[108 110 111 136 157 161 179] : Q318
[110  97 110 135 163 165 193] : Q941
[107 122 111 135 147 155 165] : Q48
[149 143 151 124 163 165 192] : Q62
tail: [110 135 163 165]  [193]
tail: [111 135]  [147 155 165]
tail: [107 122]  [111 135 147 155 165]

[110 140 114 155 153 107]  Q431
[143 116 103 137 120 146]  Q343
[138 134 156 111 134 157]  Q971
[137 132 110 154 106 109]  Q535
[143 115 103 137 145 192]  Q282
[133 129 114 154 105 134]  Q246
[143 115 102 161 104 118]  Q764
[164 123 103 161 104 118]  Q436
[112 134 156 110 150 123]  Q598
tail: [143 116 103 137]  [120 146]
tail: [154 106]  [109]
tail: [114 154]  [105 134]
tail: [102 161]  [104 118]
tail: [134 156 110]  [150 123]
tail: [143 115 103]  [137 145 192]
tail: [103 137 145]  [192]

[169 174 185 168 100 104] : Q270
[ 98 111 104 116 133 149] : Q794
[137 101 101 100 157 114] : Q353
[ 83 105  94 112 133 161] : Q940
[143 119 121 117 142 113] : Q216
[ 76 174 185 168 100 105] : Q387
[ 70  96  83 105 133 148] : Q340
tail: [105  94]  [112 133 161]
tail: [100 157]  [114]
tail: [119 121 117]  [142 113]
tail: [119 121 117 142]  [113]
tail: [169 174 185 168]  [100 104]
tail: [169 174]  [185 168 100 104]
tail: [137 101 101 100 157]  [114]

[175 113  93 112  94 115  83 125 124 181 178  75 154 101 137  97 164 158
 126 105  86 102 162  82  73 153 152 137  78 156 103 157 104 174  99] = Q27
[ 74 154 163 142  83 119 136 153 161  85 154  87 182 182 137 148 134  97
 125 172 182 179 104 139 105 146 170  90 165 176 157  87 138 112 176] = Q777
[121 168 138 115 183 100 128 113 105  72  93  76  87 114 172  84 158 161
 181 135  94 133 115 183 119 112 140  95 161  74 150 179 125 167 171] = Q978
[112 175 138 183  98 169 135 143 137 147 106 129  77 122 144 170 125 117
 103  78 174  81 125 150 177 171 120 108 116  82 135 136 182  75 153] = Q862
[164 136 153 126 165 100 178 146 116 141 149  84 179 183 162 180  94 182
 129 111  72  94 178  86 103 111 122 141 116  81 135 136  81  96 129] = Q44
[104 136 140 118 136 149 163 151  76 150 162  94 131 146 151 166  73 101
 142 167 146 108 125 142 156 146 136 129 112 125 119  91 124 154 172] = Q926
[175 113  93 112  94 115  83 125 177 181 178  75 154 101 137  97 164 158
 126 105  86 102 162  82  73 153 152 137  78 156 103 157 104 174  99] = Q182
tail: [183 119 112 140]  [ 95 161  74 150 179 125 167 171]
tail: [116  81 135 136]  [ 81  96 129]

[122 116 121 108 140  78 126]  Q463
[124 112 125 109 140  90 131]  Q352
[125 109 130 108 137  98 136]  Q257
[122 116 121 108 140  95 126]  Q872
[120 119 123 112 128  80 117]  Q302
[120 130 123 107 136  75 123]  Q335
[121 130 123 109 129  80 120]  Q897
[120 119 123 101 135  69 125]  Q413
[124 122 128 112 130  99 128]  Q912
[121 121 121 107 136  79 120]  Q980
[122 132 126 113 125  94 122]  Q329
tail: [128  80]  [117]
tail: [109 130]  [108 137  98 136]
tail: [121 130 123]  [109 129  80 120]

[135 134 114 129 130 148 130 128 147 129 140  90 132 123 130 131 117 103
 115 113 131 113 132  99 103 122 141 123 101 101  81 143 138 138] : Q801
[ 80  91 130 128 136  75 153 140 107 132 141  90 133 128 140 140 130 151
 134 134 132 113  90 151 147 113  91 152 156 156 176  76 136  87] : Q496
[125 123 130 128 137 122 118 123 128 134 162 124 123 127 140 123 115 140
 111 115 122 145 134 142 146 136 124 138 149 149 185 122 124 122] : Q986
[160 146 132 109 154 167  89 103 107 132 141  90 132 116 104 103 110 134
  95 101 101 144 167 147 140 149 163 117 142 142 173 166 106 151] : Q903
tail: [131 113]  [132  99 103 122 141 123 101 101  81 143 138 138]
tail: [107 132 141  90 132]  [116 104 103 110 134  95 101 101 144 167 147 140 149 163 117 142 142 173
 166 106 151]
tail: [130 128 137]  [122 118 123 128 134 162 124 123 127 140 123 115 140 111 115 122 145 134
 142 146 136 124 138 149 149 185 122 124 122]
tail: [107 132 141  90 133]  [128 140 140 130 151 134 134 132 113  90 151 147 113  91 152 156 156 176
  76 136  87]
tail: [128 140]  [140 130 151 134 134 132 113  90 151 147 113  91 152 156 156 176  76 136
  87]
tail: [151 147 113]  [ 91 152 156 156 176  76 136  87]
tail: [156 156 176  76 136]  [87]

[106  99 157 177] = Q116
[121  88 125 140] = Q102
[133  92 142 118] = Q370
[ 98  89 147 153] = Q924
[120 144 126 159] = Q556
[111  88 155 124] = Q525
[121 144 126 159] = Q475
[106  99 157 178] = Q989
[110  78 150 115] = Q417
[121  89 129 116] = Q366
[113 119 125 140] = Q504
tail: [121  89]  [129 116]
which: [106  99 157 178]  Q989
tail: [ 89 147]  [153]

[105 141  93 117  65 120] : Q953
[ 97 137 163  54 126 123] : Q703
[151 128 164 112 127 119] : Q392
[124 103  61  96 125 123] : Q852
[ 98 140  93 117  65 109] : Q133
[160 105 165  85 182 156] : Q5
[148 129 163  53 126 123] : Q584
[150 132 167  71 123 120] : Q166
[149 129 167 179 134 121] : Q876
tail: [132 167]  [ 71 123 120]
tail: [112 127]  [119]
tail: [140  93 117]  [ 65 109]
tail: [149 129 167 179 134]  [121]
tail: [148 129]  [163  53 126 123]
tail: [149 129 167 179]  [134 121]

[125 144 184 196 138] = Q498
[125 144 183 196 138] = Q199
[174  74 183 197 138] = Q408
tail: [125 144 184]  [196 138]
tail: [174  74 183]  [197 138]
tail: [125 144 184 196]  [138]
tail: [144 184]  [196 138]

